Below is a small trained network, with its code and all its weights. Each question gives an input and a class and asks what happens when units are switched off, that is, made to give their printed mean instead of their output.

import numpy as np


def w(rows, s, z=0):
    codes = np.array(rows[::2]) - 128.0
    scale = np.full(codes.shape[1], s)
    scale[-1] = z or s
    return codes * scale


def norm(h):
    return h / np.sqrt((h * h).mean(-1, keepdims=True) + 1e-5)


def f(y):
    return y / 2 * (1 + np.tanh(0.7978845608 * (y + 0.044715 * y**3)))


def log_softmax(a):
    a = a - a.max(-1, keepdims=True)
    return a - np.log(np.exp(a).sum(-1, keepdims=True))


def net(x, mask):
    res = np.array(x, float).reshape(1, 4) / 4 @ E
    u = 0
    for l in range(2):
        y = f(norm(res) @ A[l][:, :-1].T + A[l][:, -1])
        res = res + np.where(mask[u : u + 16], y, B[l][:, -1]) @ B[l][:, :-1]
        u += 16
    return log_softmax(norm(res)[-1] @ U[:, :-1].T + U[:, -1])


A, B = {}, {}
E = w([
[150,255,133,165,161,213],'x0',
[248,182,125,70,130,119],'x1',
[98,141,170,227,88,94],'x2',
[115,171,247,88,159,88],'x3',
],0.0011)
A[0] = w([
[57,151,162,255,99,140,84],'0.n1',
[183,136,150,74,146,108,166],'0.n2',
[150,220,150,125,174,182,61],'0.n3',
[49,127,83,194,108,148,55],'0.n4',
[143,151,120,144,134,158,91],'0.n5',
[63,203,107,130,202,224,5],'0.n6',
[138,107,157,141,91,108,55],'0.n7',
[169,117,64,103,111,152,84],'0.n8',
[27,77,123,119,144,115,176],'0.n9',
[145,155,116,154,145,148,109],'0.n10',
[120,75,125,171,37,64,53],'0.n11',
[170,108,96,111,126,140,120],'0.n12',
[181,175,113,175,149,128,161],'0.n13',
[105,131,106,113,140,172,52],'0.n14',
[152,178,131,161,106,143,122],'0.n15',
[142,196,152,131,165,185,78],'0.n16',
],0.0035,0.0015)
B[0] = w([
[14,112,137,157,181,174,247],'0.n1',
[83,124,150,238,105,177,210],'0.n2',
[132,194,156,93,43,129,207],'0.n3',
[63,93,142,159,159,128,169],'0.n4',
[161,134,127,72,114,124,125],'0.n5',
[183,179,163,143,96,4,195],'0.n6',
[168,116,115,153,130,75,94],'0.n7',
[126,108,62,168,168,177,151],'0.n8',
[141,139,190,89,100,214,231],'0.n9',
[151,133,138,70,111,135,139],'0.n10',
[183,216,139,139,59,105,166],'0.n11',
[127,125,103,177,131,159,148],'0.n12',
[147,106,165,101,71,196,204],'0.n13',
[147,159,131,124,208,61,97],'0.n14',
[123,100,146,84,103,140,163],'0.n15',
[130,200,157,79,67,112,181],'0.n16',
],0.0024,0.0011)
A[1] = w([
[185,112,105,80,126,117,65],'1.n1',
[104,98,131,144,132,104,120],'1.n2',
[63,78,143,80,149,121,188],'1.n3',
[158,118,57,107,113,136,73],'1.n4',
[133,30,113,139,102,106,176],'1.n5',
[79,120,162,82,186,127,148],'1.n6',
[57,117,157,80,174,144,187],'1.n7',
[112,133,150,139,115,128,69],'1.n8',
[119,139,195,169,92,36,44],'1.n9',
[109,141,164,109,168,141,166],'1.n10',
[147,195,156,140,128,149,169],'1.n11',
[170,162,61,154,93,107,207],'1.n12',
[149,173,141,123,135,126,208],'1.n13',
[130,127,144,127,126,138,39],'1.n14',
[115,151,71,114,188,210,2],'1.n15',
[3,148,130,200,134,154,11],'1.n16',
],0.0047,0.00072)
B[1] = w([
[50,138,96,181,123,141,144],'1.n1',
[158,142,138,124,116,144,135],'1.n2',
[106,152,180,176,60,157,182],'1.n3',
[55,137,132,142,184,87,150],'1.n4',
[155,232,182,149,73,120,191],'1.n5',
[71,102,108,183,83,175,167],'1.n6',
[68,100,119,225,72,172,194],'1.n7',
[128,111,99,98,115,123,136],'1.n8',
[197,41,79,97,210,160,181],'1.n9',
[89,119,54,139,92,136,159],'1.n10',
[118,132,139,117,52,151,198],'1.n11',
[22,97,162,129,150,129,176],'1.n12',
[108,112,135,115,92,164,168],'1.n13',
[126,121,86,122,102,104,121],'1.n14',
[140,54,122,72,183,94,152],'1.n15',
[77,4,158,179,90,187,253],'1.n16',
],0.0031,0.002)
U = w([
[148,215,154,68,71,170,213],'0',
[65,53,168,210,79,191,218],'1',
[238,67,160,111,165,107,1],'2',
[135,178,130,193,141,48,21],'3',
[98,102,56,84,244,128,125],'4',
],0.011,0.0024)

Each question gives the input, the list of numbers given to net, and the class t.
The units are the neurons (one row each of A and B). Each row of codes is followed by its name. A weight is (code - 128) times the scale printed after its matrix; where a second scale follows, it is the last column's (A, B and U).
mask holds one flag per neuron, layer by layer. A switched-off neuron (its flag False) gives its mean, the last column of its row in B, instead of its output. The means were averaged over made-up inputs and are rounded, as every weight is.
A unit's drop is (log p(t) with every unit on - log p(t) with that unit switched off) / (log p(t) with every unit on - log p(t) with every unit switched off).
The circuit of an input: a set's keep is (log p(t) with only the set's units on - log p(t) with every unit switched off) / (log p(t) with every unit on - log p(t) with every unit switched off). Starting from the 12 units with the biggest drops (on a tie, the unit counted first), units are removed one at a time, each time the one whose removal leaves the highest keep (on an exact tie, the one counted first), for as long as the keep stays at least 0.8.
circuit, biggest first: the units of the circuit, biggest drop first
top k neurons: the k neurons with the biggest drops, biggest first
k most important neurons of layer l: the k neurons of layer l with the biggest drops, biggest first
drop when u is switched off: that unit's drop, to one decimal
input [-6,5,-1,-6], class 4: circuit, biggest first -> (1.n4; 1.n16)
input [8,-3,2,6], class 0: circuit, biggest first -> (0.n3; 0.n16)
input [6,6,-6,-7], class 4: circuit, biggest first -> (1.n15; 1.n4)
input [-5,3,-3,-3], class 4: circuit, biggest first -> (1.n4; 1.n16)
input [-1,3,-7,5], class 1: top 3 neurons -> (0.n11; 0.n2; 0.n6)
input [1,-3,-7,0], class 4: circuit, biggest first -> (1.n15; 1.n16)
input [-6,2,7,-3], class 2: top 2 neurons -> (0.n11; 1.n9)
input [-3,4,4,-6], class 3: top 2 neurons -> (1.n16; 1.n5)
input [6,5,-2,-7], class 4: 3 most important neurons of layer 0 -> (0.n8; 0.n11; 0.n9)
input [5,-6,-7,0], class 0: top 3 neurons -> (0.n6; 1.n16; 0.n1)
input [-7,7,-6,-7], class 4: top neuron -> (1.n4)
input [-5,3,-6,-2], class 4: 2 most important neurons of layer 1 -> (1.n16; 1.n15)
input [-3,2,-1,-4], class 4: top 2 neurons -> (0.n8; 0.n6)
input [-8,7,-5,-2], class 3: 3 most important neurons of layer 1 -> (1.n5; 1.n9; 1.n16)
input [-6,0,5,-1], class 2: top 2 neurons -> (0.n11; 1.n9)
input [-3,2,3,4], class 2: top neuron -> (1.n9)
input [8,0,5,5], class 0: top 2 neurons -> (0.n3; 0.n16)
input [-8,-2,-2,-2], class 0: 2 most important neurons of layer 1 -> (1.n5; 1.n16)
input [-2,1,2,-5], class 3: 3 most important neurons of layer 0 -> (0.n2; 0.n11; 0.n1)
input [7,-4,-4,-8], class 4: top neuron -> (1.n15)
input [-3,6,3,-5], class 3: drop when 1.n5 is switched off -> 0.2
